Here is a tiny trained network, its code and every weight. The questions are about switching its units off for an input and a class, where a switched-off unit gives its printed mean instead of its output.

import numpy as np


def w(rows, s, z=0):
    codes = np.array(rows[::2]) - 128.0
    scale = np.full(codes.shape[1], s)
    scale[-1] = z or s
    return codes * scale


def f(y):
    return y / 2 * (1 + np.tanh(0.7978845608 * (y + 0.044715 * y**3)))


def log_softmax(a):
    a = a - a.max(-1, keepdims=True)
    return a - np.log(np.exp(a).sum(-1, keepdims=True))


def net(x, mask):
    res = np.array(x, float).reshape(1, 3) / 4 @ E
    y = f(res @ A[0][:, :-1].T + A[0][:, -1])
    res = res + np.where(mask, y, B[0][:, -1]) @ B[0][:, :-1]
    return log_softmax(res[-1] @ U[:, :-1].T + U[:, -1])


A, B = {}, {}
E = w([
[255,86,207,146,135],'x0',
[138,95,100,109,250],'x1',
[93,169,162,248,149],'x2',
],0.0091)
A[0] = w([
[120,123,151,176,93,110],'n1',
[63,142,139,186,77,166],'n2',
[110,134,150,144,180,70],'n3',
[90,169,92,164,104,175],'n4',
[107,125,117,101,133,124],'n5',
[84,136,95,131,123,254],'n6',
[191,97,127,102,160,130],'n7',
[130,148,131,143,118,143],'n8',
[126,114,122,138,119,116],'n9',
[134,126,120,135,135,118],'n10',
[97,152,110,133,115,177],'n11',
[198,103,155,93,142,123],'n12',
[158,119,160,99,147,151],'n13',
[112,123,135,151,173,104],'n14',
[107,138,100,146,99,156],'n15',
[127,127,134,122,126,108],'n16',
[137,122,112,117,90,104],'n17',
[209,101,177,154,119,200],'n18',
[164,105,140,129,168,80],'n19',
[80,125,107,167,98,169],'n20',
[150,125,123,51,3,166],'n21',
[137,134,112,135,130,139],'n22',
[117,135,121,222,250,37],'n23',
[151,125,95,97,160,131],'n24',
[65,125,76,84,149,191],'n25',
[95,129,112,86,146,138],'n26',
[143,120,119,91,54,125],'n27',
[174,133,149,186,99,114],'n28',
[141,112,99,41,201,126],'n29',
[117,153,159,202,72,135],'n30',
[159,148,161,180,107,92],'n31',
],0.014,0.0045)
B[0] = w([
[151,78,87,146,147,155],'n1',
[123,35,185,83,203,202],'n2',
[139,166,139,134,92,145],'n3',
[114,85,206,78,173,190],'n4',
[97,121,108,143,104,145],'n5',
[65,118,148,50,115,198],'n6',
[139,159,130,86,220,200],'n7',
[133,101,135,136,142,137],'n8',
[132,126,131,131,127,126],'n9',
[127,136,127,125,129,127],'n10',
[99,120,172,86,133,167],'n11',
[138,180,170,94,221,210],'n12',
[146,156,139,110,177,173],'n13',
[123,170,143,112,100,149],'n14',
[122,106,176,100,142,157],'n15',
[136,130,127,129,126,125],'n16',
[127,147,149,138,106,143],'n17',
[227,142,135,229,175,240],'n18',
[148,161,162,103,178,160],'n19',
[112,87,190,97,164,178],'n20',
[142,229,220,141,25,252],'n21',
[119,131,128,128,129,130],'n22',
[157,237,216,112,4,212],'n23',
[99,118,89,120,166,165],'n24',
[34,98,64,125,42,219],'n25',
[88,112,81,139,89,166],'n26',
[170,173,160,126,67,188],'n27',
[163,110,57,203,124,175],'n28',
[51,82,18,121,194,219],'n29',
[140,35,73,156,189,191],'n30',
[163,86,62,196,118,164],'n31',
],0.026,0.011)
U = w([
[108,148,168,89,24,208],'0',
[134,97,128,82,253,245],'1',
[200,220,151,169,109,26],'2',
[165,71,41,192,167,31],'3',
[89,89,4,117,130,82],'4',
],0.0065,0.0012)

Each question gives the input, the list of numbers given to net, and the class t.
The units are the neurons (one row each of A and B). Each row of codes is followed by its name. A weight is (code - 128) times the scale printed after its matrix; where a second scale follows, it is the last column's (A, B and U).
mask holds one flag per neuron, in row order. A switched-off neuron (its flag False) gives its mean, the last column of its row in B, instead of its output. The means were averaged over made-up inputs and are rounded, as every weight is.
A unit's drop is (log p(t) with every unit on - log p(t) with that unit switched off) / (log p(t) with every unit on - log p(t) with every unit switched off).
The circuit of an input: a set's keep is (log p(t) with only the set's units on - log p(t) with every unit switched off) / (log p(t) with every unit on - log p(t) with every unit switched off). Starting from the 12 units with the biggest drops (on a tie, the unit counted first), units are removed one at a time, each time the one whose removal leaves the highest keep (on an exact tie, the one counted first), for as long as the keep stays at least 0.8.
circuit, biggest first: the units of the circuit, biggest drop first
unit that matters most: the unit with the biggest drop
top k neurons: the k neurons with the biggest drops, biggest first
drop of u: that unit's drop, to one decimal
input [-1,1,0], class 4: circuit, biggest first -> (n21, n12, n18)
input [0,5,1], class 0: circuit, biggest first -> (n23, n18)
input [0,-6,4], class 1: circuit, biggest first -> (n2)
input [0,-4,3], class 1: top 2 neurons -> (n2, n25)
input [3,0,8], class 3: top 3 neurons -> (n30, n21, n31)
input [1,2,2], class 2: top 2 neurons -> (n25, n29)
input [0,1,-2], class 4: top 2 neurons -> (n23, n21)
input [3,0,2], class 3: top 2 neurons -> (n21, n23)
input [-4,-7,1], class 1: top 4 neurons -> (n2, n30, n23, n4)
input [-7,7,1], class 0: top 2 neurons -> (n23, n30)
input [1,-7,-7], class 2: top 2 neurons -> (n25, n6)
input [1,-3,8], class 3: top 2 neurons -> (n31, n28)
input [-8,-1,8], class 1: top 3 neurons -> (n2, n21, n30)
input [-5,3,8], class 0: unit that matters most -> n23
input [-8,1,3], class 0: top 2 neurons -> (n25, n29)
input [-6,6,0], class 4: top 2 neurons -> (n21, n29)
input [4,4,8], class 2: drop of n23 -> 1.7
input [5,0,3], class 3: drop of n28 -> 0.1
input [-6,2,6], class 0: drop of n23 -> 1.4
input [-7,-8,7], class 1: drop of n28 -> 0.0
input [0,3,-7], class 4: unit that matters most -> n29
